Below is a small trained network, with its code and all its weights. Each question gives an input and a target symbol and asks what happens when units are switched off, that is, made to give their printed mean instead of their output.

import numpy as np


def w(rows, s, z=0):
    codes = np.array(rows[::2]) - 128.0
    scale = np.full(codes.shape[1], s)
    scale[-1] = z or s
    return codes * scale


def norm(h):
    return h / np.sqrt((h * h).mean(-1, keepdims=True) + 1e-5)


def f(y):
    return np.maximum(y, 0)


def softmax(a):
    e = np.exp(a - a.max(-1, keepdims=True))
    return e / e.sum(-1, keepdims=True)


def log_softmax(a):
    a = a - a.max(-1, keepdims=True)
    return a - np.log(np.exp(a).sum(-1, keepdims=True))


def net(x, mask):
    ids = ['αβγδεζηθλπτφψω'.index(c) for c in x.split()]
    T = len(ids)
    res = E[ids] + P[:T]
    u = 0
    for l in range(3):
        q, k, v = (norm(res) @ M[l].T for M in (Q, K, V))
        z = softmax(np.where(np.tri(T) > 0, q @ k.T / 2**0.5, -1e9)) @ v
        res = res + np.where(mask[u], z, O[l][:, -1]) @ O[l][:, :-1]
        u += 1
        y = f(norm(res) @ A[l][:, :-1].T + A[l][:, -1])
        res = res + np.where(mask[u : u + 4], y, B[l][:, -1]) @ B[l][:, :-1]
        u += 4
    return log_softmax(norm(res)[-1] @ U[:, :-1].T + U[:, -1])


Q, K, V, O, A, B = {}, {}, {}, {}, {}, {}
E = w([
[116,134,63,108,148,153,181,152],'α',
[161,131,139,139,161,163,173,78],'β',
[177,163,141,68,246,83,3,101],'γ',
[141,231,205,214,98,171,149,121],'δ',
[182,132,105,107,173,131,158,76],'ε',
[145,94,179,139,165,125,238,113],'ζ',
[165,205,137,132,145,178,133,141],'η',
[184,142,206,130,107,78,170,61],'θ',
[167,130,177,73,141,144,119,138],'λ',
[121,163,205,110,82,125,147,125],'π',
[178,94,132,67,91,130,107,126],'τ',
[215,185,142,121,122,113,107,152],'φ',
[140,184,124,125,199,143,194,66],'ψ',
[138,172,165,123,148,122,168,99],'ω',
],0.014)
P = w([
[31,21,173,253,144,27,92,114],'0',
[60,196,152,156,225,239,249,124],'1',
[161,145,188,66,161,146,202,139],'2',
[153,178,145,63,149,150,177,150],'3',
[168,154,171,70,130,163,190,154],'4',
[191,145,157,65,126,151,174,170],'5',
[204,154,161,84,95,147,167,178],'6',
[172,184,121,80,91,162,144,201],'7',
[181,163,124,84,92,177,142,217],'8',
[201,142,143,96,70,171,174,212],'9',
[202,136,134,106,71,181,163,218],'10',
[213,176,100,144,66,186,166,243],'11',
],0.0053)
Q[0] = w([
[4,60,65,202,92,136,26,25],'0.h1',
[90,76,36,207,122,26,114,82],'0.h1',
],0.0046)
K[0] = w([
[226,210,107,49,80,202,254,112],'0.h1',
[127,80,131,190,24,167,181,164],'0.h1',
],0.0051)
V[0] = w([
[45,67,38,55,68,24,1,22],'0.h1',
[227,235,122,96,201,227,25,57],'0.h1',
],0.0038)
O[0] = w([
[247,119,157,230,109,195,169,76,4],'0.h1',
[231,70,115,147,158,2,115,141,242],'0.h1',
],0.0098,0.0018)
A[0] = w([
[134,168,185,185,254,110,172,125,132],'0.n1',
[221,4,63,88,153,186,84,163,167],'0.n2',
[174,183,190,155,128,54,239,158,213],'0.n3',
[211,118,107,103,82,172,139,111,254],'0.n4',
],0.0046,0.0027)
B[0] = w([
[158,136,149,48,66,73,125,147,196],'0.n1',
[122,206,35,198,120,175,246,170,185],'0.n2',
[93,176,2,107,219,163,101,199,254],'0.n3',
[58,175,152,80,167,97,155,113,210],'0.n4',
],0.008,0.0062)
Q[1] = w([
[224,44,153,236,1,156,52,53],'1.h1',
[125,18,193,133,57,90,122,116],'1.h1',
],0.0072)
K[1] = w([
[105,211,128,3,59,241,224,148],'1.h1',
[103,221,96,122,67,214,192,214],'1.h1',
],0.0051)
V[1] = w([
[155,3,251,58,109,92,8,157],'1.h1',
[73,84,177,155,131,15,189,27],'1.h1',
],0.006)
O[1] = w([
[123,111,202,172,193,104,80,172,117],'1.h1',
[172,5,121,201,71,133,118,208,252],'1.h1',
],0.013,0.0014)
A[1] = w([
[153,118,1,108,140,112,243,186,115],'1.n1',
[106,178,71,109,155,55,80,104,140],'1.n2',
[75,50,173,235,218,63,117,179,183],'1.n3',
[145,71,160,202,17,119,88,180,9],'1.n4',
],0.0061,0.0013)
B[1] = w([
[126,169,170,151,85,80,68,141,254],'1.n1',
[175,102,136,168,114,164,246,132,186],'1.n2',
[135,108,52,113,154,121,66,99,167],'1.n3',
[216,109,89,122,175,146,170,129,148],'1.n4',
],0.013,0.0092)
Q[2] = w([
[64,88,175,223,187,184,23,2],'2.h1',
[164,248,53,70,119,86,193,204],'2.h1',
],0.0075)
K[2] = w([
[143,240,132,41,144,148,141,230],'2.h1',
[133,2,76,226,85,143,135,20],'2.h1',
],0.0084)
V[2] = w([
[66,78,255,138,110,159,87,111],'2.h1',
[200,136,186,203,100,132,199,170],'2.h1',
],0.0078)
O[2] = w([
[144,153,114,165,109,201,114,218,2],'2.h1',
[133,75,247,196,165,138,100,40,221],'2.h1',
],0.012,0.0043)
A[2] = w([
[122,200,124,170,77,133,141,212,130],'2.n1',
[94,168,140,104,118,39,134,128,96],'2.n2',
[51,192,157,9,117,144,179,58,251],'2.n3',
[182,166,1,66,73,193,185,194,114],'2.n4',
],0.0063,0.0017)
B[2] = w([
[189,116,201,127,212,104,202,119,204],'2.n1',
[32,183,97,198,120,207,225,195,229],'2.n2',
[158,49,85,238,237,137,131,167,253],'2.n3',
[97,3,220,31,95,153,25,62,200],'2.n4',
],0.0062,0.0057)
U = w([
[146,141,195,144,97,241,116,175,107],'α',
[138,161,194,127,47,40,167,188,103],'β',
[45,93,209,156,92,101,49,47,138],'γ',
[181,158,93,147,99,228,173,32,122],'δ',
[192,31,165,152,66,105,144,114,62],'ε',
[72,105,91,138,180,126,8,175,200],'ζ',
[88,98,152,38,57,172,108,210,200],'η',
[146,140,152,64,255,86,145,100,194],'θ',
[51,154,120,171,160,83,215,208,136],'λ',
[127,128,63,99,23,74,160,49,93],'π',
[174,19,43,168,132,143,130,172,128],'τ',
[165,162,76,129,113,75,99,108,4],'φ',
[70,178,35,17,117,176,175,96,153],'ψ',
[52,97,27,47,135,69,101,175,72],'ω',
],0.0091,0.0028)

Each question gives the input, a string of symbols that net reads in full, and the target symbol t.
The units are the heads (2 rows each of Q, K, V and O) and the neurons (one row each of A and B). Each row of codes is followed by its name. A weight is (code - 128) times the scale printed after its matrix; where a second scale follows, it is the last column's (O, A, B and U).
mask holds one flag per unit, layer by layer, with each layer's heads first. A switched-off unit (its flag False) gives its mean, the last column of its rows in O or B, instead of its output. The means were averaged over made-up inputs and are rounded, as every weight is.
A unit's drop is (log p(t) with every unit on - log p(t) with that unit switched off) / (log p(t) with every unit on - log p(t) with every unit switched off).
The circuit of an input: a set's keep is (log p(t) with only the set's units on - log p(t) with every unit switched off) / (log p(t) with every unit on - log p(t) with every unit switched off). Starting from the 12 units with the biggest drops (on a tie, the unit counted first), units are removed one at a time, each time the one whose removal leaves the highest keep (on an exact tie, the one counted first), for as long as the keep stays at least 0.8.
units of the circuit, in order: the units of the circuit, biggest drop first
k most important neurons: the k neurons with the biggest drops, biggest first
top k neurons in layer l: the k neurons of layer l with the biggest drops, biggest first
input λ θ ζ λ, target ζ: 3 most important neurons -> [0.n3 1.n3 0.n2]
input ω τ α δ, target γ: 2 most important neurons -> [0.n3 0.n2]
input α ψ λ τ, target ψ: units of the circuit, in order -> [1.h1]
input ω ω ζ δ δ δ α α α, target γ: top 2 neurons in layer 0 -> [0.n3 0.n2]
input ψ γ τ, target β: 4 most important neurons -> [0.n2 1.n1 2.n3 1.n3]
input γ ε δ, target θ: top 3 neurons in layer 1 -> [1.n1 1.n3 1.n2]
input η τ δ φ τ α τ ω α β, target ω: units of the circuit, in order -> [0.h1 2.h1]
input β β α φ α, target τ: units of the circuit, in order -> [1.h1 0.n2]
input π λ δ ψ ψ β α φ π π τ, target α: 2 most important neurons -> [0.n3 0.n2]
input π η δ ε, target α: units of the circuit, in order -> [0.h1 2.h1]
input δ θ φ ψ λ ψ δ ω φ, target λ: 2 most important neurons -> [1.n1 1.n2]
input β γ β ζ δ, target θ: units of the circuit, in order -> [1.h1 0.h1 0.n3]
input τ φ δ δ τ α τ, target δ: 2 most important neurons -> [0.n3 2.n3]
input π ζ δ τ ζ λ θ α β, target α: top neuron in layer 1 -> [1.n2]
input ε δ η, target π: units of the circuit, in order -> [1.h1 2.h1]
input ψ λ δ, target β: top 2 neurons in layer 0 -> [0.n2 0.n1]
input π α α α φ ψ π λ, target α: 2 most important neurons -> [0.n3 0.n2]
input ω α α β ψ, target γ: top 3 neurons in layer 0 -> [0.n3 0.n2 0.n1]
input β ω β φ τ ω, target τ: top 2 neurons in layer 0 -> [0.n3 0.n2]
input ω λ ψ θ δ, target γ: 4 most important neurons -> [0.n2 0.n3 1.n4 0.n1]
input π α η α θ β δ, target α: most important neuron -> [0.n3]
input ψ φ λ ζ ζ η ψ, target β: 3 most important neurons -> [1.n1 0.n2 0.n1]
input θ τ ψ λ τ α α α, target ε: 2 most important neurons -> [0.n2 0.n3]
